[[ -0.1 -27.7  42.0]
 [ -2.2 -17.4 -48.9]]
|
[[ -0.1 -27.7]
 [ -2.2 -17.4]]

[[-33.9  10.1 -39.4]
 [-24.6  -3.7  11.3]
 [-41.9  -0.5   2.8]
 [ -5.4  -5.8  22.0]]
|
[[-33.9  10.1]
 [-24.6  -3.7]]

[[ 29.6  -9.1]
 [-30.9  58.0]
 [-33.7 -47.9]
 [ 48.3  -9.8]
 [  6.4   7.6]]
|
[[ 29.6  -9.1]
 [-30.9  58.0]]

[[-12.5 -28.3]
 [-11.8  -1.2]
 [  3.8  -8.3]
 [ 44.9   0.8]]
|
[[-12.5 -28.3]
 [-11.8  -1.2]]

[[ -9.2 -34.2  -7.8   7.3  31.2]
 [-11.9   9.8  19.6   2.6  41.6]
 [ 23.6 -24.2 -10.0  16.3 -25.1]
 [ 12.6 -26.4 -14.1 -30.5  -3.6]
 [ -9.5 -26.2 -12.6  32.3   6.9]]
|
[[ -9.2 -34.2]
 [-11.9   9.8]]

[[-55.8 -23.0  12.5 -26.7   8.0]
 [ -2.7  -2.4   9.8  -3.1   0.4]
 [-38.6 -24.3  -6.9 -29.7   5.6]
 [ -5.6  18.2  34.4  23.5  -0.1]
 [-21.4 -23.0 -12.1 -28.2   4.5]]
|
[[-55.8 -23.0]
 [ -2.7  -2.4]]
---
[[ -2.2  18.7 -28.2 -29.0  27.7]
 [-13.2   8.6 -22.9  45.3   1.3]]
|
[[ 18.7 -28.2]
 [  8.6 -22.9]]

[[ 52.7 -47.7  -2.7 -48.0  -5.3]
 [ 12.6 -21.5  34.8  40.3 -15.6]
 [  2.1   8.3  -1.4 -31.5   2.3]]
|
[[-47.7  -2.7]
 [-21.5  34.8]]

[[ 15.1   8.0 -23.4 -15.6]
 [ 25.7  13.9 -37.3 -24.1]
 [-24.3 -15.8  41.1  25.8]
 [  9.5   3.6 -13.8  -7.9]]
|
[[  8.0 -23.4]
 [ 13.9 -37.3]]

[[-10.0 -14.2  -8.7]
 [  3.0  21.7  11.1]
 [ -2.9  47.6  -8.3]]
|
[[-14.2  -8.7]
 [ 21.7  11.1]]

[[ 12.2  56.8   8.7  27.8  33.1]
 [  6.7   6.8  11.3   2.0  -7.6]
 [ 13.7  26.9  17.9  11.5   5.6]
 [  9.3 -18.9  -1.7 -14.0  16.3]
 [  5.4  19.6  15.5  10.0 -17.6]]
|
[[56.8  8.7]
 [ 6.8 11.3]]

[[ 13.4   0.2 -48.2  -2.2]
 [  3.7   1.0 -13.5   1.2]]
|
[[  0.2 -48.2]
 [  1.0 -13.5]]

[[-53.4 -50.1  54.4  -9.4]
 [  8.3  44.0  28.8 -27.9]
 [  8.4  23.4  26.9  46.1]
 [ 12.0   8.1  11.2  53.2]
 [  9.2 -20.5  -7.0  55.0]]
|
[[-50.1  54.4]
 [ 44.0  28.8]]

[[ 10.3 -45.2 -32.5]
 [ 38.8 -23.7  29.2]
 [  2.8 -43.5 -41.5]]
|
[[-45.2 -32.5]
 [-23.7  29.2]]

[[  0.6  56.8  -7.8  -6.3]
 [ -5.7  12.2 -16.3   4.9]]
|
[[ 56.8  -7.8]
 [ 12.2 -16.3]]
